Below is a small trained network, with its code and all its weights. Each question gives an input and a target symbol and asks what happens when units are switched off, that is, made to give their printed mean instead of their output.

import numpy as np


def w(rows, s, z=0):
    codes = np.array(rows[::2]) - 128.0
    scale = np.full(codes.shape[1], s)
    scale[-1] = z or s
    return codes * scale


def f(y):
    return np.maximum(y, 0)


def softmax(a):
    e = np.exp(a - a.max(-1, keepdims=True))
    return e / e.sum(-1, keepdims=True)


def log_softmax(a):
    a = a - a.max(-1, keepdims=True)
    return a - np.log(np.exp(a).sum(-1, keepdims=True))


def net(x, mask):
    ids = ['αγδεζηθμξπτψω'.index(c) for c in x.split()]
    T = len(ids)
    res = E[ids] + P[:T]
    u = 0
    for l in range(2):
        r = res
        for j in range(2):
            rows = slice(2 * j, 2 * j + 2)
            q, k, v = (r @ M[l][rows].T for M in (Q, K, V))
            z = softmax(np.where(np.tri(T) > 0, q @ k.T / 2**0.5, -1e9)) @ v
            o = O[l][rows]
            res = res + np.where(mask[u + j], z, o[:, -1]) @ o[:, :-1]
        u += 2
        y = f(res @ A[l][:, :-1].T + A[l][:, -1])
        res = res + np.where(mask[u : u + 4], y, B[l][:, -1]) @ B[l][:, :-1]
        u += 4
    return log_softmax(res[-1] @ U[:, :-1].T + U[:, -1])


Q, K, V, O, A, B = {}, {}, {}, {}, {}, {}
E = w([
[63,104,181,128,230,169,186,104,153,89],'α',
[157,94,148,153,129,170,135,188,133,122],'γ',
[158,88,53,71,145,80,159,138,107,114],'δ',
[81,206,157,106,155,110,64,89,160,73],'ε',
[125,153,104,114,192,126,151,73,114,193],'ζ',
[116,164,110,133,129,167,64,160,83,171],'η',
[150,92,195,156,118,123,7,144,108,75],'θ',
[148,57,45,180,156,136,88,70,182,214],'μ',
[167,101,104,88,160,181,88,51,170,86],'ξ',
[143,150,131,67,74,190,178,129,128,144],'π',
[122,191,122,150,170,77,103,200,184,145],'τ',
[150,146,69,109,90,169,105,160,175,167],'ψ',
[171,136,195,106,95,89,128,105,190,183],'ω',
],0.019)
P = w([
[248,248,50,170,160,153,127,95,67,128],'0',
[204,239,93,146,154,160,133,111,95,119],'1',
[183,207,90,133,154,164,139,110,110,136],'2',
[137,196,96,125,143,169,138,110,107,142],'3',
[111,165,97,110,139,171,138,125,115,152],'4',
[79,154,105,104,127,166,136,118,127,155],'5',
[57,128,105,96,131,174,131,124,131,169],'6',
[30,117,112,88,127,171,148,121,142,171],'7',
[3,102,126,83,111,169,149,128,144,172],'8',
[4,82,113,71,125,185,132,121,166,172],'9',
],0.0066)
Q[0] = w([
[105,197,43,22,175,172,121,139,150,205],'0.h0',
[117,187,147,147,78,144,104,91,155,97],'0.h0',
[161,126,123,177,152,76,205,172,68,254],'0.h1',
[116,82,134,161,137,231,146,192,166,142],'0.h1',
],0.0075)
K[0] = w([
[2,38,140,88,129,97,146,151,150,129],'0.h0',
[184,121,92,117,131,102,133,137,98,125],'0.h0',
[153,48,66,89,113,147,213,195,104,187],'0.h1',
[93,99,133,126,194,144,175,132,136,98],'0.h1',
],0.0086)
V[0] = w([
[65,125,130,81,154,137,113,69,135,69],'0.h0',
[118,69,99,103,126,2,165,154,78,90],'0.h0',
[197,125,59,102,82,109,170,153,136,135],'0.h1',
[188,149,149,141,149,130,163,47,103,101],'0.h1',
],0.0076)
O[0] = w([
[1,146,78,149,87,142,132,52,108,89,143],'0.h0',
[65,86,130,48,159,178,81,212,167,163,145],'0.h0',
[138,132,171,95,221,144,113,119,142,165,252],'0.h1',
[147,102,180,76,47,163,120,133,143,125,173],'0.h1',
],0.0072,0.0039)
A[0] = w([
[117,177,229,144,173,94,79,133,104,213,157],'0.n0',
[83,132,140,67,119,75,151,105,86,106,120],'0.n1',
[101,166,144,94,147,116,136,190,140,37,253],'0.n2',
[84,126,254,177,155,167,184,112,141,70,138],'0.n3',
],0.0061,0.0007)
B[0] = w([
[36,139,221,112,172,153,69,51,127,116,252],'0.n0',
[213,80,2,116,154,176,121,114,145,175,235],'0.n1',
[113,101,146,124,150,50,180,118,81,209,239],'0.n2',
[114,28,122,180,173,191,161,220,150,113,172],'0.n3',
],0.0074,0.0026)
Q[1] = w([
[3,143,228,206,84,238,60,118,210,167],'1.h0',
[125,73,23,19,151,208,76,165,131,187],'1.h0',
[192,39,139,153,130,137,134,249,93,94],'1.h1',
[62,84,170,162,99,114,117,115,85,97],'1.h1',
],0.0069)
K[1] = w([
[239,170,115,167,101,2,181,107,62,86],'1.h0',
[32,13,121,110,172,123,200,154,191,67],'1.h0',
[183,151,218,113,82,107,47,141,167,156],'1.h1',
[116,134,115,140,55,81,204,80,216,150],'1.h1',
],0.0069)
V[1] = w([
[127,84,156,159,212,81,193,49,29,106],'1.h0',
[196,108,40,111,72,2,146,148,97,111],'1.h0',
[138,40,197,180,174,164,173,180,120,103],'1.h1',
[64,149,129,207,128,233,143,105,113,116],'1.h1',
],0.0062)
O[1] = w([
[2,37,165,84,181,50,95,122,95,131,193],'1.h0',
[208,65,13,55,57,75,133,208,130,95,181],'1.h0',
[91,39,90,187,120,180,204,135,98,89,40],'1.h1',
[69,74,172,120,201,245,121,152,131,190,4],'1.h1',
],0.007,0.0032)
A[1] = w([
[166,81,203,102,199,41,121,169,147,123,194],'1.n0',
[141,103,46,104,186,225,253,88,165,178,2],'1.n1',
[87,235,81,145,158,19,186,52,103,86,55],'1.n2',
[144,168,215,54,25,153,172,181,9,47,146],'1.n3',
],0.0054,0.0035)
B[1] = w([
[98,84,174,186,197,100,162,188,180,62,253],'1.n0',
[220,200,192,151,61,82,55,196,92,106,247],'1.n1',
[65,147,23,178,90,116,210,115,140,119,216],'1.n2',
[121,96,131,153,124,64,154,79,1,208,166],'1.n3',
],0.009,0.0043)
U = w([
[158,62,90,191,137,87,98,84,160,189,76],'α',
[158,108,132,76,127,188,109,41,147,3,147],'γ',
[169,209,120,134,70,177,96,186,208,122,133],'δ',
[78,177,55,166,65,79,133,119,103,76,106],'ε',
[137,117,218,92,99,99,145,88,198,111,115],'ζ',
[98,204,155,102,176,171,27,151,73,120,96],'η',
[138,142,174,82,78,104,191,121,88,164,137],'θ',
[60,75,104,78,223,196,215,46,134,186,170],'μ',
[92,186,140,167,160,90,146,187,160,157,49],'ξ',
[136,103,154,172,78,78,43,135,83,61,105],'π',
[130,99,135,185,133,221,189,172,134,72,254],'τ',
[117,89,127,155,115,140,156,133,115,128,95],'ψ',
[130,79,110,60,143,73,108,168,108,91,128],'ω',
],0.0069,0.0053)

Each question gives the input, a string of symbols that net reads in full, and the target symbol t.
The units are the heads (2 rows each of Q, K, V and O) and the neurons (one row each of A and B). Each row of codes is followed by its name. A weight is (code - 128) times the scale printed after its matrix; where a second scale follows, it is the last column's (O, A, B and U).
mask holds one flag per unit, layer by layer, with each layer's heads first. A switched-off unit (its flag False) gives its mean, the last column of its rows in O or B, instead of its output. The means were averaged over made-up inputs and are rounded, as every weight is.
A unit's drop is (log p(t) with every unit on - log p(t) with that unit switched off) / (log p(t) with every unit on - log p(t) with every unit switched off).
The circuit of an input: a set's keep is (log p(t) with only the set's units on - log p(t) with every unit switched off) / (log p(t) with every unit on - log p(t) with every unit switched off). Starting from all 12 units, units are removed one at a time, each time the one whose removal leaves the highest keep (on an exact tie, the one counted first), for as long as the keep stays at least 0.8.
units of the circuit, in order: the units of the circuit, biggest drop first
most important unit: the unit with the biggest drop
k most important neurons: the k neurons with the biggest drops, biggest first
heads that matter: for each layer, one digit per head in row order, 1 if its drop is at least 0.15 and else 0, layers parted by /
input θ α δ η γ π δ η τ, target μ: units of the circuit, in order -> (1.h1, 0.n3, 1.n1)
input α ε δ ψ δ μ, target μ: most important neuron -> (0.n3)
input ζ η δ μ δ ε ε θ δ, target ε: units of the circuit, in order -> (0.h0, 1.n2)
input ω ψ ψ ξ π ζ γ α ψ ψ, target τ: units of the circuit, in order -> (1.h1, 0.h0, 0.n3, 1.n1)
input θ ω δ δ δ δ ψ θ α τ, target τ: units of the circuit, in order -> (1.h1, 0.n3, 0.h0)
input δ ε α ε, target τ: heads that matter -> 00 / 01
input η μ θ α ε η ψ ω, target τ: heads that matter -> 00 / 01
input π ε δ α δ δ δ δ τ τ, target μ: heads that matter -> 11 / 01
input δ δ δ δ ψ δ δ θ α, target τ: units of the circuit, in order -> (0.n3, 1.n1)
input π δ θ α δ δ ω, target μ: 3 most important neurons -> (0.n3, 0.n0, 0.n1)
input δ δ ε ψ δ δ α η ψ, target τ: units of the circuit, in order -> (1.h1, 0.h0, 0.n3)
input ε δ ω τ π, target θ: 3 most important neurons -> (1.n3, 1.n0, 0.n1)
input ψ ω ψ μ ψ δ ψ, target ω: units of the circuit, in order -> (1.h0, 0.h0)
input δ δ ψ δ, target δ: units of the circuit, in order -> (1.h0, 0.n0, 1.n1)
input ε ζ δ η ζ α π, target τ: most important unit -> 1.h1
input ε δ ψ δ δ ξ δ δ ε, target ω: heads that matter -> 10 / 10
input ψ ψ ξ δ δ τ δ η δ, target η: 3 most important neurons -> (0.n0, 1.n1, 0.n1)
input θ δ ψ δ δ ε, target ε: units of the circuit, in order -> (0.h1, 1.n2)
input δ ζ η ψ δ ε δ ζ ξ δ, target μ: units of the circuit, in order -> (1.h0, 0.n0, 0.h1)
input ε ψ θ δ γ α δ δ ψ, target μ: heads that matter -> 00 / 11
input ε μ θ α η, target τ: heads that matter -> 10 / 01
input ψ δ ε δ, target ε: units of the circuit, in order -> (0.h0, 1.h1, 1.n2)
